Below are the code and all the weights of a small trained network. Each question names an input and a target symbol and asks about switching units off, where a switched-off unit gives its printed mean instead of its output.

import numpy as np


def w(rows, s, z=0):
    codes = np.array(rows[::2]) - 128.0
    scale = np.full(codes.shape[1], s)
    scale[-1] = z or s
    return codes * scale


def norm(h):
    return h / np.sqrt((h * h).mean(-1, keepdims=True) + 1e-5)


def f(y):
    return np.maximum(y, 0)


def softmax(a):
    e = np.exp(a - a.max(-1, keepdims=True))
    return e / e.sum(-1, keepdims=True)


def log_softmax(a):
    a = a - a.max(-1, keepdims=True)
    return a - np.log(np.exp(a).sum(-1, keepdims=True))


def net(x, mask):
    ids = ['ΓΔΘΛΠαβεημξστφω'.index(c) for c in x.split()]
    T = len(ids)
    res = E[ids] + P[:T]
    q, k, v = (norm(res) @ M[0].T for M in (Q, K, V))
    z = softmax(np.where(np.tri(T) > 0, q @ k.T / 3**0.5, -1e9)) @ v
    res = res + np.where(mask[0], z, O[0][:, -1]) @ O[0][:, :-1]
    y = f(norm(res) @ A[0][:, :-1].T + A[0][:, -1])
    res = res + np.where(mask[1:9], y, B[0][:, -1]) @ B[0][:, :-1]
    return log_softmax(norm(res)[-1] @ U[:, :-1].T + U[:, -1])


Q, K, V, O, A, B = {}, {}, {}, {}, {}, {}
E = w([
[220,144,195],'Γ',
[123,119,171],'Δ',
[126,121,107],'Θ',
[240,144,195],'Λ',
[99,117,168],'Π',
[31,87,148],'α',
[108,141,183],'β',
[255,131,180],'ε',
[93,107,165],'η',
[99,117,169],'μ',
[113,99,17],'ξ',
[157,56,142],'σ',
[85,123,211],'τ',
[100,118,170],'φ',
[91,149,173],'ω',
],0.0092)
P = w([
[162,170,75],'0',
[176,33,121],'1',
[58,229,27],'2',
[140,204,157],'3',
[144,82,106],'4',
[204,232,23],'5',
[139,206,155],'6',
[196,93,100],'7',
[40,236,18],'8',
[141,204,150],'9',
[197,101,112],'10',
[40,242,2],'11',
[138,209,153],'12',
[44,100,177],'13',
],0.0062)
Q[0] = w([
[168,135,245],'h0',
[121,25,98],'h0',
[168,2,50],'h0',
],0.0061)
K[0] = w([
[112,240,159],'h0',
[176,179,5],'h0',
[106,195,3],'h0',
],0.006)
V[0] = w([
[162,120,99],'h0',
[117,144,116],'h0',
[129,144,2],'h0',
],0.006)
O[0] = w([
[130,171,189,137],'h0',
[118,147,115,152],'h0',
[99,174,255,254],'h0',
],0.0073,0.00086)
A[0] = w([
[153,10,226,84],'n0',
[254,155,131,247],'n1',
[131,60,191,40],'n2',
[126,104,195,101],'n3',
[65,156,74,249],'n4',
[115,150,209,112],'n5',
[155,57,196,131],'n6',
[1,106,115,1],'n7',
],0.0078,0.0024)
B[0] = w([
[140,74,47,184],'n0',
[3,105,140,200],'n1',
[183,114,118,155],'n2',
[109,154,36,155],'n3',
[213,158,155,254],'n4',
[155,90,67,162],'n5',
[223,15,92,169],'n6',
[65,109,76,186],'n7',
],0.0061,0.0058)
U = w([
[176,17,87,217],'Γ',
[124,82,48,186],'Δ',
[26,108,106,228],'Θ',
[161,204,169,146],'Λ',
[125,130,176,126],'Π',
[164,156,142,45],'α',
[91,136,129,61],'β',
[188,153,151,76],'ε',
[175,152,145,54],'η',
[157,143,118,4],'μ',
[168,196,174,92],'ξ',
[98,170,131,27],'σ',
[40,248,141,34],'τ',
[91,157,148,99],'φ',
[89,153,200,139],'ω',
],0.012,0.0042)

Each question gives the input, a string of symbols that net reads in full, and the target symbol t.
The units are the heads (3 rows each of Q, K, V and O) and the neurons (one row each of A and B). Each row of codes is followed by its name. A weight is (code - 128) times the scale printed after its matrix; where a second scale follows, it is the last column's (O, A, B and U).
mask holds one flag per unit, heads first, then neurons. A switched-off unit (its flag False) gives its mean, the last column of its rows in O or B, instead of its output. The means were averaged over made-up inputs and are rounded, as every weight is.
A unit's drop is (log p(t) with every unit on - log p(t) with that unit switched off) / (log p(t) with every unit on - log p(t) with every unit switched off).
The circuit of an input: a set's keep is (log p(t) with only the set's units on - log p(t) with every unit switched off) / (log p(t) with every unit on - log p(t) with every unit switched off). Starting from all 9 units, units are removed one at a time, each time the one whose removal leaves the highest keep (on an exact tie, the one counted first), for as long as the keep stays at least 0.8.
circuit, biggest first: the units of the circuit, biggest drop first
k most important neurons: the k neurons with the biggest drops, biggest first
drop when u is switched off: that unit's drop, to one decimal
input ξ β α τ, target Δ: circuit, biggest first : (h0)
input Π Λ ω ε ξ β ξ Θ ξ ξ σ ξ μ η, target Γ: 2 most important neurons : (n6 n1)
input μ ξ ξ ξ α ξ β, target τ: 2 most important neurons : (n6 n4)
input ξ α ω ξ σ σ ξ σ Δ Λ ξ ω τ, target Δ: circuit, biggest first : (h0 n5)
input ω Λ ω ξ Λ ξ α σ ξ μ Γ ξ ξ Π, target Γ: circuit, biggest first : (n6 n1)
input ξ ξ τ Λ ω ω ξ σ ξ ω ξ ε, target τ: circuit, biggest first : (n1 n0)
input ξ ξ σ ξ ω μ Λ ξ ω Π ξ φ α τ, target Γ: 2 most important neurons : (n6 n1)
input Π β ω ξ ξ Γ ω ξ, target Θ: 2 most important neurons : (n1 n6)
input τ Γ α Γ, target Θ: 2 most important neurons : (n1 n4)
input ξ ω σ ξ Π φ ω φ Λ ξ ω, target Θ: 2 most important neurons : (n1 n4)
input ξ Δ ω Θ ξ α, target τ: 2 most important neurons : (n6 n7)
input ω Λ η ξ ξ ω, target τ: drop when n1 is switched off : 0.5
input ξ ξ σ, target τ: drop when n4 is switched off : 0.2
input ξ ξ Π ξ ξ α α ξ Θ τ ξ Θ, target τ: drop when n3 is switched off : 0.0
input ξ ξ Γ, target τ: circuit, biggest first : (n1)
